Here is a tiny trained network, its code and every weight. The questions are about switching its units off for an input and a class, where a switched-off unit gives its printed mean instead of its output.

import numpy as np


def w(rows, s, z=0):
    codes = np.array(rows[::2]) - 128.0
    scale = np.full(codes.shape[1], s)
    scale[-1] = z or s
    return codes * scale


def f(y):
    return y / 2 * (1 + np.tanh(0.7978845608 * (y + 0.044715 * y**3)))


def log_softmax(a):
    a = a - a.max(-1, keepdims=True)
    return a - np.log(np.exp(a).sum(-1, keepdims=True))


def net(x, mask):
    res = np.array(x, float).reshape(1, 6) / 4 @ E
    y = f(res @ A[0][:, :-1].T + A[0][:, -1])
    res = res + np.where(mask, y, B[0][:, -1]) @ B[0][:, :-1]
    return log_softmax(res[-1] @ U[:, :-1].T + U[:, -1])


A, B = {}, {}
E = w([
[72,240,165,131,168,255,81,95,193],'x0',
[157,204,206,199,158,125,94,147,183],'x1',
[152,53,129,118,64,119,77,238,199],'x2',
[154,75,103,244,191,149,207,174,96],'x3',
[187,133,163,90,248,82,65,179,73],'x4',
[141,105,90,123,59,233,63,111,56],'x5',
],0.0074)
A[0] = w([
[163,158,247,119,146,30,112,179,165,131],'neuron 1',
[124,98,97,73,114,15,180,124,58,157],'neuron 2',
[183,117,154,138,119,131,90,126,61,120],'neuron 3',
[134,75,193,140,191,138,154,166,109,114],'neuron 4',
[67,126,94,194,103,112,147,162,102,93],'neuron 5',
[85,129,107,77,112,201,96,68,102,140],'neuron 6',
[222,123,191,98,255,56,90,162,130,212],'neuron 7',
[212,75,117,74,104,198,99,224,149,253],'neuron 8',
[82,141,79,130,122,228,132,79,160,172],'neuron 9',
[137,106,106,189,190,128,193,118,85,139],'neuron 10',
[156,71,106,95,114,90,176,106,44,170],'neuron 11',
[162,141,134,150,193,165,164,147,72,119],'neuron 12',
[125,166,179,172,140,159,112,127,242,194],'neuron 13',
[73,181,178,181,120,167,204,154,182,221],'neuron 14',
[145,193,106,142,119,111,142,120,117,110],'neuron 15',
],0.008,0.0055)
B[0] = w([
[129,76,75,104,63,59,121,58,180,216],'neuron 1',
[197,111,70,164,124,77,184,29,206,208],'neuron 2',
[149,151,113,194,202,122,71,76,127,152],'neuron 3',
[127,185,107,185,128,130,155,92,111,157],'neuron 4',
[163,85,109,151,77,59,133,167,79,144],'neuron 5',
[17,174,192,45,23,142,91,95,143,188],'neuron 6',
[104,118,153,225,98,64,42,67,196,251],'neuron 7',
[109,66,112,153,144,121,18,151,135,230],'neuron 8',
[70,123,128,52,18,113,67,34,183,202],'neuron 9',
[191,175,160,208,189,178,199,221,47,182],'neuron 10',
[167,93,164,138,110,83,142,124,202,200],'neuron 11',
[87,198,203,182,122,106,163,118,66,161],'neuron 12',
[147,91,65,113,90,117,50,15,253,223],'neuron 13',
[162,141,104,210,218,71,128,91,192,211],'neuron 14',
[152,139,166,169,111,141,128,89,100,135],'neuron 15',
],0.0061,0.011)
U = w([
[183,114,104,124,140,129,254,162,93,3],'0',
[116,81,110,96,128,151,60,212,88,53],'1',
[153,151,155,204,229,129,136,142,84,126],'2',
[127,106,92,119,108,100,116,62,232,216],'3',
[69,197,187,51,113,191,132,91,69,52],'4',
],0.009,0.0035)

Each question gives the input, the list of numbers given to net, and the class t.
The units are the neurons (one row each of A and B). Each row of codes is followed by its name. A weight is (code - 128) times the scale printed after its matrix; where a second scale follows, it is the last column's (A, B and U).
mask holds one flag per neuron, in row order. A switched-off neuron (its flag False) gives its mean, the last column of its row in B, instead of its output. The means were averaged over made-up inputs and are rounded, as every weight is.
A unit's drop is (log p(t) with every unit on - log p(t) with that unit switched off) / (log p(t) with every unit on - log p(t) with every unit switched off).
The circuit of an input: a set's keep is (log p(t) with only the set's units on - log p(t) with every unit switched off) / (log p(t) with every unit on - log p(t) with every unit switched off). Starting from the 12 units with the biggest drops (on a tie, the unit counted first), units are removed one at a time, each time the one whose removal leaves the highest keep (on an exact tie, the one counted first), for as long as the keep stays at least 0.8.
units of the circuit, in order: the units of the circuit, biggest drop first
most important unit: the unit with the biggest drop
k most important neurons: the k neurons with the biggest drops, biggest first
drop when u is switched off: that unit's drop, to one decimal
input [2,-5,-2,2,-1,-1], class 4: 3 most important neurons	[neuron 13; neuron 7; neuron 1]
input [-2,-6,-7,5,4,7], class 2: units of the circuit, in order	[neuron 10]
input [2,-4,4,-3,-3,8], class 4: units of the circuit, in order	[neuron 6; neuron 13; neuron 2]
input [1,2,-6,4,-7,-8], class 2: 2 most important neurons	[neuron 10; neuron 1]
input [-2,-2,7,6,-4,-2], class 0: units of the circuit, in order	[neuron 7; neuron 13; neuron 9]
input [6,0,-5,4,-1,2], class 4: 3 most important neurons	[neuron 7; neuron 2; neuron 1]
input [-2,4,-6,-2,6,4], class 2: units of the circuit, in order	[neuron 13; neuron 9]
input [-3,0,0,5,2,-5], class 2: 2 most important neurons	[neuron 10; neuron 13]
input [-5,4,7,-5,7,8], class 1: 2 most important neurons	[neuron 13; neuron 8]
input [-3,-7,-6,3,4,5], class 2: 2 most important neurons	[neuron 10; neuron 3]
input [-5,-1,1,8,-7,-6], class 0: drop when neuron 3 is switched off	0.0
input [-1,1,1,-5,-6,8], class 4: drop when neuron 2 is switched off	0.1
input [-5,-8,-2,3,-7,-2], class 0: drop when neuron 13 is switched off	0.2
input [-1,5,-1,2,3,2], class 2: most important unit	neuron 9
